Below is a small trained network, with its code and all its weights. Each question gives an input and a target symbol and asks what happens when units are switched off, that is, made to give their printed mean instead of their output.

import numpy as np


def w(rows, s, z=0):
    codes = np.array(rows[::2]) - 128.0
    scale = np.full(codes.shape[1], s)
    scale[-1] = z or s
    return codes * scale


def norm(h):
    return h / np.sqrt((h * h).mean(-1, keepdims=True) + 1e-5)


def f(y):
    return np.maximum(y, 0)


def softmax(a):
    e = np.exp(a - a.max(-1, keepdims=True))
    return e / e.sum(-1, keepdims=True)


def log_softmax(a):
    a = a - a.max(-1, keepdims=True)
    return a - np.log(np.exp(a).sum(-1, keepdims=True))


def net(x, mask):
    ids = ['ΘΠΨβδεζηλμξστφω'.index(c) for c in x.split()]
    T = len(ids)
    res = E[ids] + P[:T]
    r = norm(res)
    for j in range(2):
        rows = slice(3 * j, 3 * j + 3)
        q, k, v = (r @ M[0][rows].T for M in (Q, K, V))
        z = softmax(np.where(np.tri(T) > 0, q @ k.T / 3**0.5, -1e9)) @ v
        o = O[0][rows]
        res = res + np.where(mask[j], z, o[:, -1]) @ o[:, :-1]
    y = f(norm(res) @ A[0][:, :-1].T + A[0][:, -1])
    res = res + np.where(mask[2:14], y, B[0][:, -1]) @ B[0][:, :-1]
    return log_softmax(norm(res)[-1] @ U[:, :-1].T + U[:, -1])


Q, K, V, O, A, B = {}, {}, {}, {}, {}, {}
E = w([
[138,175,138,53],'Θ',
[134,183,146,47],'Π',
[239,100,147,108],'Ψ',
[111,141,64,89],'β',
[200,78,104,71],'δ',
[137,105,23,158],'ε',
[166,137,82,169],'ζ',
[128,185,136,61],'η',
[134,182,143,71],'λ',
[114,159,42,245],'μ',
[153,139,157,80],'ξ',
[143,177,148,64],'σ',
[140,172,139,71],'τ',
[75,182,110,148],'φ',
[106,207,104,254],'ω',
],0.013)
P = w([
[99,56,143,230],'0',
[63,137,130,91],'1',
[199,178,13,74],'2',
[70,133,148,90],'3',
[215,202,53,89],'4',
[66,134,138,89],'5',
[237,223,103,92],'6',
[68,127,133,88],'7',
[251,236,138,116],'8',
[65,125,124,92],'9',
],0.013)
Q[0] = w([
[171,77,89,132],'H1',
[225,215,83,72],'H1',
[134,197,87,183],'H1',
[254,163,99,178],'H2',
[161,102,152,33],'H2',
[109,103,225,140],'H2',
],0.027)
K[0] = w([
[110,43,133,113],'H1',
[222,69,166,228],'H1',
[104,92,112,238],'H1',
[187,61,162,252],'H2',
[158,77,153,68],'H2',
[167,170,182,76],'H2',
],0.027)
V[0] = w([
[251,58,88,153],'H1',
[161,180,172,216],'H1',
[166,84,236,112],'H1',
[62,127,222,54],'H2',
[175,51,203,123],'H2',
[235,232,184,167],'H2',
],0.03)
O[0] = w([
[254,171,209,152,209],'H1',
[118,227,93,147,145],'H1',
[154,174,139,18,119],'H1',
[54,199,200,119,125],'H2',
[178,178,223,177,124],'H2',
[190,246,34,135,5],'H2',
],0.026,0.019)
A[0] = w([
[135,149,152,129,66],'N1',
[213,86,113,59,57],'N2',
[194,130,133,69,213],'N3',
[54,192,155,117,115],'N4',
[125,46,199,93,117],'N5',
[116,129,213,142,16],'N6',
[173,115,172,123,254],'N7',
[55,40,157,67,60],'N8',
[134,14,5,2,207],'N9',
[238,97,199,92,175],'N10',
[73,127,120,40,97],'N11',
[136,167,66,59,194],'N12',
],0.022,0.0043)
B[0] = w([
[118,125,145,150,146],'N1',
[101,191,160,185,171],'N2',
[65,78,142,152,183],'N3',
[131,54,91,165,179],'N4',
[65,176,173,169,210],'N5',
[185,120,120,68,187],'N6',
[122,131,70,86,207],'N7',
[153,179,100,50,208],'N8',
[195,185,254,170,207],'N9',
[100,92,25,99,252],'N10',
[151,124,169,182,161],'N11',
[55,164,144,156,146],'N12',
],0.043,0.018)
U = w([
[112,56,156,23,95],'Θ',
[83,162,190,122,95],'Π',
[194,196,116,126,167],'Ψ',
[136,2,208,168,31],'β',
[232,52,157,106,132],'δ',
[124,31,126,228,142],'ε',
[143,112,39,160,255],'ζ',
[22,55,89,156,86],'η',
[62,169,109,237,110],'λ',
[184,125,145,216,156],'μ',
[168,186,101,32,149],'ξ',
[88,253,90,99,87],'σ',
[87,100,40,83,125],'τ',
[169,190,236,183,94],'φ',
[133,214,100,197,175],'ω',
],0.021,0.0083)

Each question gives the input, a string of symbols that net reads in full, and the target symbol t.
The units are the heads (3 rows each of Q, K, V and O) and the neurons (one row each of A and B). Each row of codes is followed by its name. A weight is (code - 128) times the scale printed after its matrix; where a second scale follows, it is the last column's (O, A, B and U).
mask holds one flag per unit, heads first, then neurons. A switched-off unit (its flag False) gives its mean, the last column of its rows in O or B, instead of its output. The means were averaged over made-up inputs and are rounded, as every weight is.
A unit's drop is (log p(t) with every unit on - log p(t) with that unit switched off) / (log p(t) with every unit on - log p(t) with every unit switched off).
The circuit of an input: a set's keep is (log p(t) with only the set's units on - log p(t) with every unit switched off) / (log p(t) with every unit on - log p(t) with every unit switched off). Starting from the 12 units with the biggest drops (on a tie, the unit counted first), units are removed one at a time, each time the one whose removal leaves the highest keep (on an exact tie, the one counted first), for as long as the keep stays at least 0.8.
units of the circuit, in order: the units of the circuit, biggest drop first
most important unit: the unit with the biggest drop
k most important neurons: the k neurons with the biggest drops, biggest first
which heads matter: for each layer, one digit per head in row order, 1 if its drop is at least 0.15 and else 0, layers parted by /
input σ τ ζ, target σ: units of the circuit, in order -> [H1]
input τ Θ ω ξ δ, target τ: which heads matter -> 01
input σ δ ζ ζ σ ζ δ δ Θ, target σ: which heads matter -> 11
input δ Ψ ζ ω ξ ε δ, target δ: units of the circuit, in order -> [H2; N10]
input Θ Ψ ξ δ ξ, target Θ: 2 most important neurons -> [N9; N4]
input ε φ δ ζ φ σ ζ λ, target φ: units of the circuit, in order -> [N10; H2; H1]
input ζ σ δ σ ε λ ζ, target ζ: which heads matter -> 00
input β ζ ζ δ δ ξ μ δ δ τ, target Θ: 3 most important neurons -> [N9; N6; N4]
input Π δ ζ ζ ζ, target Π: 2 most important neurons -> [N10; N9]
input λ δ δ ε ε ε Π, target λ: units of the circuit, in order -> [H2; N9; N8]
input ω τ ε σ φ Π δ ζ φ Θ, target η: units of the circuit, in order -> [N4; H2]
input δ φ ξ δ ω φ Θ λ ε ω, target λ: units of the circuit, in order -> [H1; N9; H2; N10]
input δ δ δ Ψ λ ξ Π ζ, target φ: which heads matter -> 01
input φ ξ δ δ ξ σ δ, target φ: which heads matter -> 11
input δ ξ τ, target δ: most important unit -> H1
input Π Θ ξ Ψ Ψ Π Π, target Π: 4 most important neurons -> [N10; N9; N4; N11]
input ε μ φ δ η ζ, target φ: units of the circuit, in order -> [H2; N9]
input τ ζ ε Π ζ Θ φ, target τ: which heads matter -> 01
input ξ Π ζ Π ω σ δ ζ φ, target ξ: which heads matter -> 01
input β ε ε ζ β ζ ζ ζ σ, target β: units of the circuit, in order -> [H2]
input ζ φ δ λ Θ Θ Θ μ β μ, target ε: which heads matter -> 11
input μ φ τ, target μ: which heads matter -> 10
input φ φ μ σ σ ζ Θ ω δ φ, target η: which heads matter -> 10
input β σ δ σ ζ σ, target φ: 3 most important neurons -> [N10; N3; N6]
input ζ δ ζ ζ ω ξ φ δ δ Ψ, target ξ: which heads matter -> 01
input σ ζ σ ζ ξ σ ε, target σ: which heads matter -> 11
input ω Ψ ε ξ δ, target ω: most important unit -> H2
input ζ δ ζ τ σ φ μ, target ζ: which heads matter -> 00
input σ δ ξ η Π δ δ η, target Θ: 4 most important neurons -> [N9; N6; N4; N2]
input δ δ δ, target δ: 2 most important neurons -> [N10; N8]
